Below are the code and all the weights of a small trained network. Each question names an input and a class and asks about switching units off, where a switched-off unit gives its printed mean instead of its output.

import numpy as np


def w(rows, s, z=0):
    codes = np.array(rows[::2]) - 128.0
    scale = np.full(codes.shape[1], s)
    scale[-1] = z or s
    return codes * scale


def f(y):
    return y / 2 * (1 + np.tanh(0.7978845608 * (y + 0.044715 * y**3)))


def log_softmax(a):
    a = a - a.max(-1, keepdims=True)
    return a - np.log(np.exp(a).sum(-1, keepdims=True))


def net(x, mask):
    res = np.array(x, float).reshape(1, 7) / 4 @ E
    y = f(res @ A[0][:, :-1].T + A[0][:, -1])
    res = res + np.where(mask, y, B[0][:, -1]) @ B[0][:, :-1]
    return log_softmax(res[-1] @ U[:, :-1].T + U[:, -1])


A, B = {}, {}
E = w([
[133,181,106,174,110,67,74],'x0',
[186,88,104,26,90,88,154],'x1',
[186,157,81,109,113,137,51],'x2',
[111,170,102,188,176,187,149],'x3',
[104,62,201,92,92,133,191],'x4',
[174,123,46,118,255,207,134],'x5',
[135,34,158,197,39,205,47],'x6',
],0.0071)
A[0] = w([
[158,118,114,70,188,145,209,234],'N0',
[86,208,79,255,141,171,44,204],'N1',
[135,192,96,190,152,183,93,116],'N2',
[152,60,135,141,119,195,92,233],'N3',
[50,119,216,131,95,63,200,162],'N4',
[61,137,196,129,90,78,222,185],'N5',
[77,190,65,190,226,143,96,254],'N6',
[138,147,73,74,234,167,208,179],'N7',
[192,140,100,83,157,83,103,222],'N8',
[160,59,136,106,65,161,86,202],'N9',
[220,180,98,23,77,21,78,160],'N10',
[56,115,189,111,116,84,201,141],'N11',
[179,4,163,161,81,221,81,175],'N12',
[96,114,184,98,47,41,143,245],'N13',
[195,165,79,75,154,81,113,242],'N14',
[24,95,213,134,94,115,188,252],'N15',
[114,47,174,132,54,199,130,152],'N16',
[160,106,128,83,208,160,171,191],'N17',
[146,165,109,87,234,159,173,191],'N18',
],0.0074,0.0029)
B[0] = w([
[165,84,113,71,169,154,223,189],'N0',
[158,227,144,248,136,55,19,254],'N1',
[122,197,113,230,158,107,115,186],'N2',
[81,113,82,218,118,196,127,204],'N3',
[143,136,229,85,111,59,195,207],'N4',
[139,142,225,105,146,53,209,203],'N5',
[238,232,97,230,195,121,138,233],'N6',
[205,138,40,87,238,248,225,203],'N7',
[195,93,39,86,120,139,110,176],'N8',
[56,51,98,154,39,163,88,203],'N9',
[187,77,44,1,61,72,36,228],'N10',
[144,114,207,94,133,107,199,183],'N11',
[3,60,130,222,52,223,82,248],'N12',
[124,73,201,48,55,48,142,230],'N13',
[206,105,38,54,142,150,90,192],'N14',
[95,131,212,145,107,88,189,224],'N15',
[34,33,181,194,75,178,125,212],'N16',
[91,82,69,116,144,184,186,175],'N17',
[172,138,35,118,215,204,203,192],'N18',
],0.0069,0.0084)
U = w([
[173,251,98,245,175,71,36,145],'0',
[15,9,135,204,38,229,79,101],'1',
[180,69,49,2,61,58,18,1],'2',
[173,117,50,93,247,232,240,114],'3',
[116,100,239,86,101,30,228,34],'4',
],0.0074,0.00078)

Each question gives the input, the list of numbers given to net, and the class t.
The units are the neurons (one row each of A and B). Each row of codes is followed by its name. A weight is (code - 128) times the scale printed after its matrix; where a second scale follows, it is the last column's (A, B and U).
mask holds one flag per neuron, in row order. A switched-off neuron (its flag False) gives its mean, the last column of its row in B, instead of its output. The means were averaged over made-up inputs and are rounded, as every weight is.
A unit's drop is (log p(t) with every unit on - log p(t) with that unit switched off) / (log p(t) with every unit on - log p(t) with every unit switched off).
The circuit of an input: a set's keep is (log p(t) with only the set's units on - log p(t) with every unit switched off) / (log p(t) with every unit on - log p(t) with every unit switched off). Starting from the 12 units with the biggest drops (on a tie, the unit counted first), units are removed one at a time, each time the one whose removal leaves the highest keep (on an exact tie, the one counted first), for as long as the keep stays at least 0.8.
circuit, biggest first: the units of the circuit, biggest drop first
unit that matters most: the unit with the biggest drop
top k neurons: the k neurons with the biggest drops, biggest first
drop of u: that unit's drop, to one decimal
input [7,6,8,-2,-8,7,-2], class 2: unit that matters most -> N10
input [-2,-4,-3,-3,-7,0,-6], class 3: top 2 neurons -> (N7, N18)
input [-4,-6,5,-6,-2,-5,-1], class 4: circuit, biggest first -> (N12, N13)
input [2,1,7,-3,-4,3,-4], class 2: top 4 neurons -> (N10, N14, N8, N3)
input [-2,-5,6,-4,1,-1,-3], class 2: top 2 neurons -> (N1, N6)
input [-3,-8,-3,0,5,1,-3], class 4: top 3 neurons -> (N15, N4, N5)
input [5,2,6,1,-3,0,-4], class 2: top 3 neurons -> (N10, N14, N8)
input [-3,7,8,3,-5,4,6], class 1: top 2 neurons -> (N12, N3)
input [5,-8,8,4,1,2,8], class 0: drop of N1 -> 0.5
input [5,0,-3,-5,-2,1,-4], class 2: drop of N10 -> 0.1
input [5,2,7,-4,-8,2,-8], class 2: drop of N10 -> 3.0
